Here is a tiny trained network, its code and every weight. The questions are about switching its units off for an input and a class, where a switched-off unit gives its printed mean instead of its output.

import numpy as np


def w(rows, s, z=0):
    codes = np.array(rows[::2]) - 128.0
    scale = np.full(codes.shape[1], s)
    scale[-1] = z or s
    return codes * scale


def norm(h):
    return h / np.sqrt((h * h).mean(-1, keepdims=True) + 1e-5)


def f(y):
    return y / 2 * (1 + np.tanh(0.7978845608 * (y + 0.044715 * y**3)))


def log_softmax(a):
    a = a - a.max(-1, keepdims=True)
    return a - np.log(np.exp(a).sum(-1, keepdims=True))


def net(x, mask):
    res = np.array(x, float).reshape(1, 7) / 4 @ E
    u = 0
    for l in range(2):
        y = f(norm(res) @ A[l][:, :-1].T + A[l][:, -1])
        res = res + np.where(mask[u : u + 7], y, B[l][:, -1]) @ B[l][:, :-1]
        u += 7
    return log_softmax(norm(res)[-1] @ U[:, :-1].T + U[:, -1])


A, B = {}, {}
E = w([
[167,81,41,95,83,190,82,156],'x0',
[135,59,166,125,93,158,53,149],'x1',
[113,108,117,85,205,128,88,109],'x2',
[91,116,114,2,95,136,83,75],'x3',
[35,173,197,158,115,225,148,160],'x4',
[248,129,166,145,76,159,169,60],'x5',
[167,207,124,111,123,143,52,245],'x6',
],0.0081)
A[0] = w([
[178,151,104,92,135,108,141,99,1],'L0N1',
[77,87,153,84,99,6,99,97,42],'L0N2',
[102,95,130,103,108,37,74,98,58],'L0N3',
[116,155,112,141,176,123,138,174,69],'L0N4',
[88,120,128,141,128,136,147,61,39],'L0N5',
[161,125,188,159,227,61,136,118,66],'L0N6',
[98,124,55,148,190,91,131,188,13],'L0N7',
],0.013,0.0066)
B[0] = w([
[184,229,93,96,145,71,123,90,137],'L0N1',
[156,136,92,112,188,182,204,162,216],'L0N2',
[186,97,59,70,204,224,212,152,193],'L0N3',
[119,95,149,212,173,36,138,196,179],'L0N4',
[120,84,165,66,108,47,246,101,167],'L0N5',
[168,69,189,131,154,165,84,89,253],'L0N6',
[69,65,32,254,155,112,83,84,220],'L0N7',
],0.0099,0.0045)
A[1] = w([
[69,119,155,117,130,117,196,57,16],'L1N1',
[73,123,118,167,144,122,159,61,65],'L1N2',
[146,150,106,115,127,100,114,111,139],'L1N3',
[172,131,121,148,125,161,152,149,84],'L1N4',
[82,188,184,164,151,107,152,188,5],'L1N5',
[192,104,114,197,8,157,177,122,1],'L1N6',
[165,111,67,139,107,117,109,55,175],'L1N7',
],0.012,0.0052)
B[1] = w([
[52,39,187,64,4,122,200,88,222],'L1N1',
[64,75,88,120,115,67,145,124,200],'L1N2',
[122,120,172,109,165,84,119,117,141],'L1N3',
[114,139,118,157,76,111,141,47,161],'L1N4',
[73,208,166,124,128,158,160,108,187],'L1N5',
[183,116,55,177,49,166,109,117,250],'L1N6',
[89,206,139,124,107,103,134,178,254],'L1N7',
],0.013,0.004)
U = w([
[187,150,72,204,12,144,123,121,113],'0',
[144,93,57,70,220,145,183,130,162],'1',
[59,60,172,98,68,120,211,85,253],'2',
[193,97,194,203,164,128,114,59,18],'3',
[41,217,204,188,128,156,144,177,89],'4',
[192,221,97,87,122,22,127,97,50],'5',
[89,110,111,58,105,192,39,204,54],'6',
[61,93,60,250,180,61,103,168,217],'7',
],0.017,0.0022)

Each question gives the input, the list of numbers given to net, and the class t.
The units are the neurons (one row each of A and B). Each row of codes is followed by its name. A weight is (code - 128) times the scale printed after its matrix; where a second scale follows, it is the last column's (A, B and U).
mask holds one flag per neuron, layer by layer. A switched-off neuron (its flag False) gives its mean, the last column of its row in B, instead of its output. The means were averaged over made-up inputs and are rounded, as every weight is.
A unit's drop is (log p(t) with every unit on - log p(t) with that unit switched off) / (log p(t) with every unit on - log p(t) with every unit switched off).
The circuit of an input: a set's keep is (log p(t) with only the set's units on - log p(t) with every unit switched off) / (log p(t) with every unit on - log p(t) with every unit switched off). Starting from the 12 units with the biggest drops (on a tie, the unit counted first), units are removed one at a time, each time the one whose removal leaves the highest keep (on an exact tie, the one counted first), for as long as the keep stays at least 0.8.
circuit, biggest first: the units of the circuit, biggest drop first
top k neurons: the k neurons with the biggest drops, biggest first
top k neurons in layer l: the k neurons of layer l with the biggest drops, biggest first
drop of u: that unit's drop, to one decimal
input [0,7,-5,-8,-8,-4,-6], class 0: circuit, biggest first	[L0N4; L1N6]
input [8,2,0,4,-3,-2,-8], class 1: circuit, biggest first	[L0N3; L1N1]
input [3,1,4,-7,-2,6,-6], class 0: circuit, biggest first	[L1N6]
input [7,-7,-3,-4,4,-2,6], class 7: top 4 neurons	[L0N7; L1N7; L0N4; L1N1]
input [2,-6,-6,4,-5,8,0], class 5: top 2 neurons	[L0N1; L1N3]
input [0,-3,-4,-2,-7,5,5], class 5: top 2 neurons in layer 0	[L0N1; L0N7]
input [-4,8,7,-3,6,3,-1], class 3: circuit, biggest first	[L1N7; L1N1]
input [6,0,-4,4,-6,2,-2], class 5: circuit, biggest first	[L0N1; L1N7]
input [-8,4,-1,5,0,-5,6], class 1: circuit, biggest first	[L0N3; L0N2]
input [-4,-6,-5,2,-1,5,2], class 5: top 3 neurons	[L0N1; L1N3; L0N7]
input [-1,-6,6,-6,2,1,8], class 7: top 3 neurons in layer 0	[L0N7; L0N4; L0N6]
input [4,2,7,-7,-2,6,-7], class 0: circuit, biggest first	[L1N6; L1N7]
input [-8,5,2,-5,-2,1,8], class 3: top 2 neurons	[L0N6; L1N7]
input [-5,6,5,3,-7,8,3], class 5: circuit, biggest first	[L1N7]
input [8,3,5,1,-3,1,-2], class 6: top 2 neurons in layer 0	[L0N2; L0N5]
input [-4,-4,7,8,4,-4,6], class 4: circuit, biggest first	[L1N5; L0N6; L0N4]
input [-1,4,-6,-5,0,-4,4], class 4: top 2 neurons	[L1N5; L1N2]
input [4,2,0,1,3,-8,-2], class 7: top 2 neurons	[L0N7; L1N1]
input [6,-4,-4,0,5,-2,7], class 4: top 2 neurons in layer 1	[L1N5; L1N6]
input [-1,-1,-1,-5,8,6,-2], class 0: top neuron in layer 1	[L1N6]
input [5,-5,-1,0,-7,8,-1], class 5: top 3 neurons	[L0N1; L1N3; L1N7]
input [-5,6,3,0,-7,8,0], class 5: top 2 neurons in layer 1	[L1N7; L1N1]
input [-1,6,-1,-2,-5,1,-2], class 1: drop of L0N5	0.0
input [-3,-1,-1,-7,4,-7,-8], class 2: drop of L0N5	0.1
input [-6,8,5,-2,-3,-8,-8], class 1: drop of L0N2	0.2
input [-1,6,-4,6,-6,3,1], class 1: drop of L0N2	0.2
input [2,-6,-4,1,-7,4,2], class 5: circuit, biggest first	[L0N1]
